Below are the code and all the weights of a small trained network. Each question names an input and a target symbol and asks about switching units off, where a switched-off unit gives its printed mean instead of its output.

import numpy as np


def w(rows, s, z=0):
    codes = np.array(rows[::2]) - 128.0
    scale = np.full(codes.shape[1], s)
    scale[-1] = z or s
    return codes * scale


def norm(h):
    return h / np.sqrt((h * h).mean(-1, keepdims=True) + 1e-5)


def f(y):
    return y / 2 * (1 + np.tanh(0.7978845608 * (y + 0.044715 * y**3)))


def softmax(a):
    e = np.exp(a - a.max(-1, keepdims=True))
    return e / e.sum(-1, keepdims=True)


def log_softmax(a):
    a = a - a.max(-1, keepdims=True)
    return a - np.log(np.exp(a).sum(-1, keepdims=True))


def net(x, mask):
    ids = ['βγζηθμξπστφψω'.index(c) for c in x.split()]
    T = len(ids)
    res = E[ids] + P[:T]
    u = 0
    for l in range(2):
        q, k, v = (norm(res) @ M[l].T for M in (Q, K, V))
        z = softmax(np.where(np.tri(T) > 0, q @ k.T / 3**0.5, -1e9)) @ v
        res = res + np.where(mask[u], z, O[l][:, -1]) @ O[l][:, :-1]
        u += 1
        y = f(norm(res) @ A[l][:, :-1].T + A[l][:, -1])
        res = res + np.where(mask[u : u + 4], y, B[l][:, -1]) @ B[l][:, :-1]
        u += 4
    return log_softmax(norm(res)[-1] @ U[:, :-1].T + U[:, -1])


Q, K, V, O, A, B = {}, {}, {}, {}, {}, {}
E = w([
[170,170,158,152,114,81,132,110,134,178],'β',
[146,139,129,179,111,136,195,109,135,115],'γ',
[101,114,166,181,174,151,143,131,142,131],'ζ',
[61,110,132,169,120,58,79,153,92,176],'η',
[195,151,74,103,121,124,167,111,117,119],'θ',
[60,107,155,187,123,108,130,142,111,114],'μ',
[132,86,181,176,122,169,151,113,127,156],'ξ',
[148,120,128,95,90,160,130,102,115,189],'π',
[145,175,114,107,166,129,125,110,109,113],'σ',
[176,85,128,162,203,180,146,111,171,88],'τ',
[130,4,168,179,120,219,87,155,61,211],'φ',
[159,58,204,120,142,164,79,122,136,203],'ψ',
[214,126,178,76,146,105,133,111,165,167],'ω',
],0.024)
P = w([
[213,139,45,196,78,32,90,105,186,129],'0',
[92,140,94,73,175,69,181,149,169,137],'1',
[96,200,146,84,95,98,151,210,155,115],'2',
[97,129,89,81,164,110,124,1,111,82],'3',
[82,158,149,46,97,163,79,117,166,32],'4',
[59,163,85,42,225,103,190,77,18,152],'5',
],0.011)
Q[0] = w([
[141,96,121,150,200,89,194,110,31,203],'L0H0',
[116,158,116,116,155,146,178,255,180,190],'L0H0',
[129,150,134,119,150,133,175,133,86,113],'L0H0',
],0.009)
K[0] = w([
[114,57,98,118,180,78,160,2,99,139],'L0H0',
[168,146,123,192,96,120,76,63,120,117],'L0H0',
[99,115,118,111,141,121,72,79,141,120],'L0H0',
],0.0084)
V[0] = w([
[133,69,220,198,199,100,56,196,93,61],'L0H0',
[30,192,127,191,125,88,102,98,121,46],'L0H0',
[138,213,1,25,221,29,85,167,39,131],'L0H0',
],0.0063)
O[0] = w([
[168,214,96,102,233,170,90,157,102,186,141],'L0H0',
[96,95,107,123,4,225,176,96,244,197,253],'L0H0',
[143,153,209,229,66,231,139,199,167,55,79],'L0H0',
],0.012,0.005)
A[0] = w([
[216,164,58,107,159,180,143,128,127,126,145],'L0N0',
[96,189,120,54,104,130,128,109,123,141,134],'L0N1',
[254,136,235,61,135,176,194,109,70,172,252],'L0N2',
[167,145,158,75,93,226,153,140,165,85,251],'L0N3',
],0.0093,0.0031)
B[0] = w([
[160,131,189,255,159,117,118,82,126,189,177],'L0N0',
[67,119,167,117,211,213,215,68,116,85,224],'L0N1',
[3,94,148,104,166,54,62,164,173,155,213],'L0N2',
[117,127,181,158,56,89,117,49,121,165,254],'L0N3',
],0.01,0.0054)
Q[1] = w([
[180,62,69,58,104,192,106,204,158,72],'L1H0',
[180,1,3,156,146,221,85,125,92,8],'L1H0',
[29,105,158,214,137,72,149,70,102,126],'L1H0',
],0.0066)
K[1] = w([
[144,165,107,190,107,98,173,173,104,69],'L1H0',
[120,119,133,62,135,97,254,177,137,115],'L1H0',
[109,38,188,113,149,125,47,87,184,55],'L1H0',
],0.0084)
V[1] = w([
[175,199,152,93,125,111,134,11,183,93],'L1H0',
[218,164,153,151,170,166,157,133,141,85],'L1H0',
[149,143,207,68,154,57,67,133,254,155],'L1H0',
],0.0092)
O[1] = w([
[51,157,120,103,190,40,154,146,173,46,178],'L1H0',
[130,125,157,177,171,124,203,96,158,150,1],'L1H0',
[140,63,135,128,157,150,6,145,204,56,212],'L1H0',
],0.012,0.0077)
A[1] = w([
[126,128,229,101,87,255,139,80,158,241,132],'L1N0',
[84,169,98,90,96,82,89,81,152,211,155],'L1N1',
[147,205,230,26,233,170,174,106,67,36,254],'L1N2',
[80,80,99,57,200,87,106,83,168,241,211],'L1N3',
],0.0062,0.0035)
B[1] = w([
[162,111,117,70,93,67,64,109,110,100,199],'L1N0',
[143,83,124,199,123,180,134,105,179,176,205],'L1N1',
[195,137,161,244,62,52,123,79,133,122,152],'L1N2',
[117,59,137,193,117,153,166,125,89,55,254],'L1N3',
],0.011,0.0094)
U = w([
[138,46,144,206,112,57,115,136,162,150,254],'β',
[63,105,105,51,90,106,164,116,107,54,226],'γ',
[165,116,194,157,139,170,111,102,2,180,106],'ζ',
[110,110,151,83,173,102,93,177,210,83,71],'η',
[160,115,133,115,185,147,60,176,129,75,74],'θ',
[136,109,161,95,96,58,164,178,59,70,66],'μ',
[85,166,220,158,108,127,170,116,117,105,106],'ξ',
[128,183,126,125,98,95,70,145,148,219,115],'π',
[94,129,171,185,246,176,181,135,142,117,87],'σ',
[100,97,140,172,68,209,187,154,174,139,116],'τ',
[110,133,37,72,184,48,162,102,127,131,78],'φ',
[70,133,118,125,186,214,123,82,225,234,127],'ψ',
[109,96,96,111,188,116,119,110,88,115,65],'ω',
],0.0094,0.0052)

Each question gives the input, a string of symbols that net reads in full, and the target symbol t.
The units are the heads (3 rows each of Q, K, V and O) and the neurons (one row each of A and B). Each row of codes is followed by its name. A weight is (code - 128) times the scale printed after its matrix; where a second scale follows, it is the last column's (O, A, B and U).
mask holds one flag per unit, layer by layer, with each layer's heads first. A switched-off unit (its flag False) gives its mean, the last column of its rows in O or B, instead of its output. The means were averaged over made-up inputs and are rounded, as every weight is.
A unit's drop is (log p(t) with every unit on - log p(t) with that unit switched off) / (log p(t) with every unit on - log p(t) with every unit switched off).
The circuit of an input: a set's keep is (log p(t) with only the set's units on - log p(t) with every unit switched off) / (log p(t) with every unit on - log p(t) with every unit switched off). Starting from all 10 units, units are removed one at a time, each time the one whose removal leaves the highest keep (on an exact tie, the one counted first), for as long as the keep stays at least 0.8.
circuit, biggest first: the units of the circuit, biggest drop first
unit that matters most: the unit with the biggest drop
top k neurons: the k neurons with the biggest drops, biggest first
top k neurons in layer l: the k neurons of layer l with the biggest drops, biggest first
drop when u is switched off: that unit's drop, to one decimal
input φ μ π, target ζ: unit that matters most -> L1H0
input μ μ γ γ σ, target ξ: circuit, biggest first -> [L0N1, L1N2]
input ξ η σ, target β: top 2 neurons -> [L1N2, L0N0]
input ω ζ γ φ π σ, target ζ: circuit, biggest first -> [L1H0, L0N0]
input μ μ ξ, target ψ: top 2 neurons in layer 1 -> [L1N1, L1N2]
input σ η γ θ, target β: top 4 neurons -> [L0N3, L0N1, L0N0, L0N2]
input π μ μ θ σ γ, target ξ: circuit, biggest first -> [L0H0, L1H0, L1N3]
input ψ μ η φ γ β, target ζ: circuit, biggest first -> [L1H0, L0H0]
input γ γ γ γ μ β, target γ: circuit, biggest first -> [L0H0, L1H0]
input γ σ γ, target γ: circuit, biggest first -> [L0H0, L0N0]
input γ μ π, target γ: top 2 neurons -> [L0N0, L0N1]
input θ σ μ, target ξ: circuit, biggest first -> [L0H0, L1H0, L1N1]
input ω μ μ τ ξ, target ψ: top 2 neurons -> [L0N2, L1N1]
input σ σ μ μ τ, target ψ: circuit, biggest first -> [L0H0]
input ζ ζ μ, target σ: top 2 neurons in layer 1 -> [L1N0, L1N3]
input μ σ μ μ, target τ: drop when L0H0 is switched off -> 0.3
input γ μ μ ω μ γ, target η: drop when L1N3 is switched off -> 0.1
input τ π σ, target β: drop when L1N2 is switched off -> 1.1
input τ η γ ω, target η: top 2 neurons -> [L0N2, L1N2]
input β ω γ, target η: circuit, biggest first -> [L1H0]
